Each row was made from one walk, in order. Every step used is in the known rows, and no mark comes twice. Write each row's walk.
Known rows:
b, a, t, u, f, m: [  84  -97 -171 -225  -34   13   -2  162 -146 -132 -220  -27  -94  -72
 -179  125  -61  -64  -16  -13   45   43  -96   13  123   44  135  -91
 -104  -89   -5  249  124   30   78  210  -17 -181  -60  -57  -73  113
  -35 -311  181 -117   19  -64   67   -7   50  -33]
p, t, u, f, b: [ 239  -80   26  118  -29   -2  -90   65 -246   21  -91 -158  -80  -30
   48  183   72   -3  112  -30  -62  -61 -243   64   93 -146  134    2
   24  -44   23  -78  114    2  299  -53   -1 -145   -5  -61   20   23
  -17   61  109 -102  167   16   28  -31    4   13]
g, l, b, f, m: [  39  -55 -364 -232  -33   21 -170  -13  -92   82 -124  157   13   -4
  -55  126   87  -79   74 -179 -115  101 -326   -4   -4   49   11  -49
  255   93   83 -191 -247 -162  -93  135  164  -56 -113   47  -84    4
   26  -71  120  -24  284  102   37   54  -63  158]
b, m, u, l: [  98  -31  390  304  -20  -32  -57   60   43  162   48 -165  -81  127
 -109  -64 -145  100   93   59  130 -635  170   40  -58 -107 -251  196
  -16   56 -110    5 -182 -159 -335  -70  189 -107  -60   74   18   68
  -23  -27  -55  110  -76   96 -116   12 -156  142]
u, f, b, a, t, g, p, m: [-127  -20   63  -54    3   44   15  404  -75  -10   35  139 -231   40
   65  294  -12  -17 -101 -144  -85 -340 -120  -36  161   75   72  224
   21    7   41  324   90   29  -55  183 -109  -91   56  -35   40   60
  -92  -93   84   32  293   72  188   19  -38 -216]
f, b, l, u, t, a: [   2   92 -125   70  -37 -158   12 -297  252    2   94  199  198  -19
 -118  183 -151  -41   57   20   61  177  -39   -2 -183  -92  167  138
 -166   13   75 -240  -58   -9 -111  -75  231 -123  -51   25  -13   28
  -32   -8  -50   15  112  -77  -44  -75   63  145]
a, u, t, j, g, l: [ -76   33   40  -45  -63 -112   91  -14  111   24  179   16  209  -92
 -157 -202  -42   64   13   -7   63    2  141  325  294  -92  -57 -118
  -86  184  173   12  -82   33  136 -115  113   57  -15    8 -299  -77
  -12  354 -129  -55 -113  328  -45   59   12   31]
f, m, b, l, u: [  21   25 -112   36   63   75  -88 -288  250  -41   68  -48   68  -37
  459  -92  -25  -89   56  -25   62  237 -100   35 -123 -122    7   69
  153  -50 -165 -202 -132 -112 -264 -102  108 -159  -80   67  -53   58
  108 -113   86  -42   23 -248  -62  -63 -107   67]
a, t, u, b: [  79  -89 -154  306   14  -76   34   64 -360  -40  -58 -110  -14  -24
  149 -372  176   13   22  -91  -49  167 -250  166   46  100  242  -37
  -82  -95    8  190  292   39   75  -17 -128   10 -162  -46   59  -48
    6  -11   22  -99  168  158   71   -8  -91 -122]
u, l, b, m: [  26   39  142  210  -33  -23  -60   99   74  101  124  -28 -128  127
   56   24 -108   88   87   14   57 -267  -38   64 -202   44  -68  186
  367  -44  -53  -22 -326   35 -393  -20   96  -67  -62   56  -34    7
   25 -113  -11  144  203  183  -72   64 -162  258]
b, a, t, f, m, u: [ -29 -121   52 -106  -17   74   37  170 -134   35 -128  -69  -26   22
  -83    4 -142  -54  -53  -74   59 -315   72 -110  158  -34 -100   27
  -46  -16  -56  207  101   29  -92  144   75  -89  -68  -79  -40  105
   -6 -139   82  -91  -32 -252  -34    1 -134  -71]
f, m, p, g, j, t, l, u, b: [ -58   26 -117   77   56  -67   37 -141  124  -70  172    7  199  -97
 -349 -117  176    7   56  125  -51  476 -118 -135  -19   96  105 -121
  -36  -54   39 -137  139  -48  173 -145 -406  103    0   20  127  -30
   76  -39  -16   21 -131   47  -28   47   27    9]
u, l, b, f, m, g: [ -95  -33 -255  -91    5   25 -101  178 -250   93 -181   96  -99  -14
  -16  285 -106  -94  -45   30 -127  275 -359 -100  -52  117  -71    3
  134   -2   42  -58  -87  -11 -153    4  294   77  -55   -8 -104   63
  -12   18  -76  -11   93   56   -6 -103  -32   55]
t, a, u, f, b, m, p: [ -24  -36  224 -119   28   12  -38  -58 -351   44   53  121 -198  133
 -254 -110  -33  151  130 -160  -51 -154  184  -39  -17 -261  -73  151
 -126  122 -167  -48 -197  -28   43   34  202    9   13   -2   47   30
  -90  -33  -54   94  -15 -218    9  -39   28   10]
t, a, u, l: [ -11   -3 -145  403  -49 -206  101   29 -132  129  111  -87  126   31
  145 -222  -97   98   12   55  125 -423  177   89   62   19  -70  210
 -425  223  -18   57 -100   34 -200  -86  386   -9  -59  103  -27   23
 -115 -116 -122  -31  -41   19  -67   78   50 -260]
m, p, t, j, g, l, u, b: [-108   54  195  386   24   -7   96 -161 -226  -75  184   64  225 -144
  -53 -208  165  126  -17   37    7  301  -79   69  -19    5  -10 -203
  -26  -94  137  -71  118  -35  180  -60 -126   99  -23   -2  -69 -124
  120  265 -104   37 -159   63  -63   15  -34  167]
u, l, b, a, t, g, p, m: [-186   80   75  241  -12    3  108  438  123    5  148  181  -34  -10
  213  108  -56   19 -205   31    2 -626  -91   48   -6  280  -11  327
  179  -33   66  372    6   59 -436  168   19   -5   10   51   25   16
  -74 -237   17   94  255  156  132   83  -62 -213]
b, l, u, m, f: [ 245  -54   46   28   23  183  -50 -164  174   48  -56 -159  -79   91
  181  -12   12  -81  -79   31  112 -132  154  -88 -150 -121 -158 -137
  -17  161 -232  -75  -25 -191 -155    0   72 -137   62   47  121    8
   67   54   59   -3 -127 -264  -97  -13  -70   93]
f, b, a, t: [-101  -39  -80  -92  -27  -71  -17   82 -142   60 -127 -174 -134  113
  336  196 -151   34   25 -105  -15  -71   47  -12   38  227  -45  199
  -32  -76   99   65  200  176  -81   41   -9  -12 -110 -158   53  -40
  -81    2    5  -34  226    2   14   36 -105 -176]
j, g, p, b, a, t: [-295   13  195  -88    1   16  121   96 -161   67  -14 -102 -137  106
  561 -140  -93   54 -170 -111   13 -625   62  282  104  151 -118  248
 -195 -325  131  139  164  259   35   77  -41  129  -30  -90   58  -86
  -34   -3 -150  -50  128   76  126   60   42 -426]
m, f, b, a, t: [ -33  -67  -10  -96   -1   46   11   24 -106   74 -206 -239 -199  116
  323  347  -64  -13  -27  -71  -16 -151   63  -79  -16  249  -82  150
  -60   28   30  106  222  168 -120   27  -43   36  -41 -188   68  -47
  -87   77   20  -52  168  -87   18   -3 -125 -190]
m, g, j, t, f, b, a: [  30   31 -257 -447   -8  -38    3  -25 -408   60 -118 -137 -114  155
  310  129 -190  -30  -59   10  -83  627  -52 -311   67   62  116   40
  179   24  140 -134   67  292   49  -34 -129 -114   37 -142  -58    7
    4  354  -91  -90  206  -44   -9  -98  -12 -139]
g, j, t, a, u, b: [  24   60 -221  230   -7 -217  126 -137 -374   44  111  -36  105  154
  197 -532  168   48  -18 -161  -33  159  153   38   -8   82  236   41
 -304  100  -21  -99  -41  205   27  -73 -101   63  -52   36   87  -57
  -61   55  -53  -25   76  144   48   40   53 -234]
l, u, b, a, t, g, j: [  80   96 -259 -131   -9  -75   76  209  -83 -127 -196 -115  -11  102
  229 -310   45  -59  -74 -150    5  150  411  -84  -43  288  216 -117
  -44 -162   95  301  101  181  -78   74 -408   48  -19  -61  -61  -62
   12  -68   11   19  117   77   58  -23  -41  -64]
t, j, g, l, u, m, p, b: [ -30  -32  246   38   46  101   41 -153 -202    1  189   -2  268  -50
    5 -476   20  137 -110 -114  -23  -95  142   63  -27 -252  -35 -228
 -144  -36  119 -285   78  -64  328  -28  -61   80   25   74  -43 -116
   70  431 -262   30 -197 -137  -71   67   29   63]
t, u, f, b: [ 238 -109 -154   22   -9   14  -97   77 -307   12 -120 -151 -146   -6
   88   11   70   12  132 -114  -87   82 -167   27  119 -212  203  -26
   15   75    0 -117   12  -46  277  -93   -6 -218  -46   -3    4   -1
    4  152   98 -138  211    7   30  -42   -1   30]
m, p, g, l, u, f: [  24  -42  -21  258  -12   49  -53  119  -75  -49 -103  -49  -82 -165
 -222  120  143    3   98  125   57 -300   94   49   32  -60 -150 -132
  -93  137  -17  205  -63 -169  -23  -82  -64  243   54   60  -85  -41
   46   20  124  -50 -184  -40  -12  -24  166  202]
f, m, p, b, l: [  38  -49  178 -244   61   95 -146  -79 -237  122  178  -48   12  146
   20 -199  -50  -12   21 -112  -68  -82 -160  117  -61 -290 -145  227
 -130  -35   24 -247  -51 -179  -77   87  178 -125  -81   22   46   28
  -39  143 -154   70   88 -124   11   22   38  -93]
b, a, u, f, m, p: [  -7  -82  201 -314   26   86    5  171 -489   13 -112   41 -196   55
 -199  -27  -19   73  -21 -107   14 -540  272   45  120 -116 -288   56
 -213   64 -102  120 -121 -141    3  148   95   45  -45   -2  -21   58
  -27 -153   94    4 -144 -309   54  -37  104  -12]
l, u, t, b: [ 124   55   42  181   16  -51   11   50   40   15 -118   -6    4   23
  298   38  -56   45   20  -86   41  -61  104  170    9  -22  139   35
   48   19    6  -71  -29 -195  -12 -187  -55 -118 -108   17  -44  -53
  -45  114   94  -43   91   81   86  -79  -50  232]
j, g, l, u, f, m, p, t: [ -37  -25  340   31    3   83  -46 -101   12  -85   62   -2  184 -137
 -353  214   79   74   20   72   36 -323  -76  164   88  -57 -282 -219
    6  -70   74  -52   47 -140  243   46  -54  106   68  -37 -101  -16
   56  -90   48  -32 -324 -182  -11   49  155  200]
p, g, j, t, l, u, m: [  98   15 -228  -11  -31  -98  -10  -85  532  -18  110 -162  203  -18
  -99 -139  -31  -19   14  172   92  176  178 -134   32   67   11 -242
    1   20  -47 -136  106   19  149 -138 -218   36   97   69  111   -9
   59  -63   14   -6 -182   48 -115  137   31  -43]
j, g, l, u, m, p: [  31  -49  193  -74   35   86  -45 -178  -39  -29  102   -7  171  -20
  -80 -353   31  188  -26  -74   42 -312  229   93   36 -114 -315 -262
    1   72  -27 -177   30 -242  173  -25  -51  106    6   74   -9 -112
  116  149  -82  -18 -305 -269  -58   69   57  172]
p, g, j, t, a, u, f, b, m: [ -10  103  -71 -134  -52 -138    0   -5  121   40  144    4 -176  139
 -247  -12  -90  -35  122  -47   -9  156  182 -114   18 -104  225  144
    3   24 -139   -7 -182  267    7  -57 -194  -13  133  -57   75   80
 -128  -71    4   34   15  185    9   40   -6  -55]
g, p, m, u, l, b, f: [ -24   33  173  455  -18   47    7  279   -9  225  -52  212  -96   -5
  211   -8   88  -68  -94   23  -96 -848 -108   48 -154  -42 -100  232
  238   18  -43  -44 -252 -262 -387   43  321  -72  -66  173  273  -20
  -19  -91   66   76  147  241   67  -45  -65  -27]
u, m, b, a, t: [ -17  -61   51  -51   23  -13    2   21  -25   19 -104 -143 -132  103
  506  -18  -21   30  -38 -159   20  -97  172  -36 -141  264 -112   67
  -86 -198  -77  187  263  186 -117  138   -6  214  -92  -89  -50   15
   25  -43   -4   15   82 -140   39  -11 -166 -145]
f, m, p, t, j, g, l, u, b, a: [-172   98  184  -59    6    0  136 -175 -264 -118  134  216  183 -150
 -150   35  -19  116  -99   12   86  327  -50  -84  -28  110  -50  -80
  -85 -245  138  -12   92    1   38  151 -180    7  -27  -42 -106  -11
  110   31  -50   71 -153 -102  -37   -5  -92  200]
m, f, b, l, u, t: [ 152   43  212   65   10   58  -11 -221  312   54  -43  -11    9  -16
  -38  365  -22 -140   20  107   41 -161  -27   87 -186 -135   -8   74
  105   72   19 -175  -20 -164 -101 -173   -1 -103   -9  -44   79  -17
   21  172   21    2    7  -44  -47 -141  -22  284]
f, b, a, t, l, u, m, g, p: [-197  -43   41 -159   38   92   24 -211   65  -61 -146  178  -10  -79
  264  306 -143   83 -146  182  -34  475 -171 -157   81  187  -93  173
 -151  -31   36   28  281   59  290  -12  186    9   62  -18   57    5
  -16  -28 -116   19   61 -129  -19  -81   42 -332]
j, t, l, u, f, m: [ -20  -84 -226  131    6  -25  -28  -89  215 -144  -28 -105   92 -102
 -178  271   54  -24  116  137   63  337 -285  -66   98  -51   97 -260
   21   95   27 -207  -52  -40  280  -68   62 -182   36   56    7   59
   75 -179  134  -72 -123 -115  -70   92  150  140]
j, t, g, l, u, f, m: [  37  -27 -297   13   12   23  -64  -11   48 -229  -41  -30   83  -89
 -221  132  118  -38   58  -14   58  203 -233  -63  131  -19  150 -279
  115  160   70  -54  -79  -50  214   32  -93  -87   77   32 -189   64
   85  -60  120  -88  -84 -152   -2  108  138  259]

Which walk is each row?
[ -97  -94 -348   93   14  -85  -21  -39   61  -31 -157   98   53 -115
 -123  136  138 -124  113  -33  -77  623 -432 -107    0   95  190 -174
  -55 -109   82   -6  152 -142  215   79   56  -91 -119  -12  170   27
   35 -259   27  -12   49   77    0   11  -89   25] : a, t, l, u, b, f, m
[ 155   98   41  -70   -5   60   -6  201   28 -116  -15  -15 -190    7
 -278 -296  108  -36   19  143  -45 -115  125   34 -116  -93  169 -125
  407 -115 -141   96 -134  112  -63    4 -239   68   98    8   61  -18
   24  -58  125    5  -95  160   65  -17  155  104] : l, b, m, p, g, j, t, u, f
[ 254   91   69 -361   10   95 -103  144  168 -132  -31  -24   71   74
 -332  -81   25 -117  -16   41  -30  100  323  -73  -31 -127  -27 -183
   59  -65   22   70  -63 -113   83  165 -111 -160  116   -9 -104   61
    7 -124   45   83 -146  -98    6  -18  182   44] : b, l, u, f, m, p, t, g, j
[-116   78  101  -73  -26 -122  -11 -326  253   -6  160  357  177 -124
 -707  289 -117   64   97   50   58 -113  -18  -40 -142   -7   19  146
 -102   34   44  -23  -35  -45 -151  -69  -52  264   19  -19 -130   42
  -54  -57  -68   86   -5  -61  -15  -56    7  277] : f, b, m, p, g, l, u, t, a
[-163  132  365   49   42   20  123  -11  399   78  435  234   38  -54
  299 -243  -37  -81 -110   18  -20  -16   -1  314   58 -277   -8  260
   92  -37 -107   26 -103  -24 -217  -62  215 -104   -1   75  -55   41
   -3  194 -102   55  -26  261   72  -98 -104 -221] : a, u, t, j, g, p, m, b, l
[  55   -7 -260  -36  -35   14  -81   82 -291   86 -254  169  -63  -39
  295 -105  109  -68  -22  -92  -90  132 -157   34  -26   42  -69  -51
  126  138  -59   31 -167  -75  -66   56  366  254    1   70  -13  -52
  -21   95  -20    4   44   71   16  -77  -23   86] : a, u, m, g, l, b, f
[ -18   -3 -395 -261  -14 -101  -43 -134 -141  -75  -53  -22   84  133
 -285   89  -76  -30  -54   -5  -85  683   -5 -217   11  102  189 -213
 -237  157   54 -200  -28  292  115   27   62  -22   78  -21 -199   74
  -85   72  -23  -70    1   14   27  -11  272 -177] : u, f, m, g, j, t, a
[   5  159   80 -206  -15  -17  104  167  -17   39   94  -26  -40  130
  113 -424  -16   22 -166   33    9 -561  535  -12  -85  151 -151   81
  160  -81 -126    7  -31  189 -184   15 -272  296   70  -17  174  -70
  -19  -16   13   44 -183  -18   29   82   69 -138] : l, b, a, u, m, p, g, j, t
[-226   22  110  340   24   13  160   54  441 -148   -9   38  -27 -243
  454  265  115   -8   -7  134   67   59 -124   75   17   80   52  -39
  -48 -189  -39  252   59   86   46  -19   19   48  104   78   61  -20
   66 -236   84  -33 -137  -10   77  -71   52 -110] : j, g, p, m, b, a, t, l, u, f
[ 100    8 -156 -126   -9    4  -77  -41  276   46 -147  -17  143   43
  -60 -104  104  -92   63  -17 -106   83  -24 -112  -26  -23   39 -114
  211   46   -8 -375 -197  -80   25   -5  183 -123  -18   83  137  -15
    5  -45   86   13   -6   93  -37   35   13   -6] : g, j, t, l, b, f, m, u
[-225  -51  142   29   44  120  -39 -150  155 -102 -155  141 -185  -83
   10  435  -59   30   29  243  -78  625 -336  -47   92   10   33  123
   55   20   -4  111   59   71  299 -105  207  -51  111  -28    7   24
  -40  -64  -65   45   70   88  -11 -122  100 -181] : a, t, l, u, f, b, m, g, p
[  35  -47 -150 -260   10  -55  -76   69  300  -25  111 -151   53    5
 -548  125   89   -3  138  197  -80  422  -25 -134  140    9  -55 -170
  -78  117   77  -96   63    8  286  -33  -98   38   94    1  -19   23
  -15   36   -6    8 -146  161  -13  119  215 -166] : u, f, m, p, g, j, t, l
[  43  -17   76  179   13   94  -23 -169   22   49   12  -37 -194  -38
 -181  214  157  -43   62    8  106  -50 -162  -54  -99   87  -28   19
   44   88 -191  246  -93  -71 -336  -91 -360  228   69  -27  -36   19
   50    7   86   44   33   66  -20  -44 -252  281] : p, g, l, u, b, m, f
[ -14   83  311  -39  -27  117  127  -66  292   11  103   97  -21  -39
 -194   44   31   -4  -48   15   64 -146  128  205  -24  -55  -20  -66
  287  150  -72   92 -303  121 -175  -71   21  129  101  -28 -207  -62
   -2  226  -40   70  -75  203  -46  -21 -147  273] : a, u, t, j, g, l, b, m, f
[   9  -62  -10  138  -18  -62   64  -89  179  -39  -86 -103  185  -70
  289    7  -63   28  -31   36  135    9    0  -60  -97   97   34  -60
 -265 -176   49   18  228   48  156   51   32   59   10   40  147  -16
    8 -161  -81   52  -64 -182  -81   64  -39  -19] : p, b, a, t, l, u, m
[ 146   43   -7 -216    0   74  -24  109  327   36  130  -10   66   10
 -258 -240  -84 -156  -31  133 -115  425  341 -246  -80 -157   68  -49
  149  -34   -5  120  276  -26  149   34 -324  -99   69  -85  195  -13
  -23  108  -98   -5 -161   21  -69    0   -8 -144] : a, t, f, b, l, u, m, p, g, j
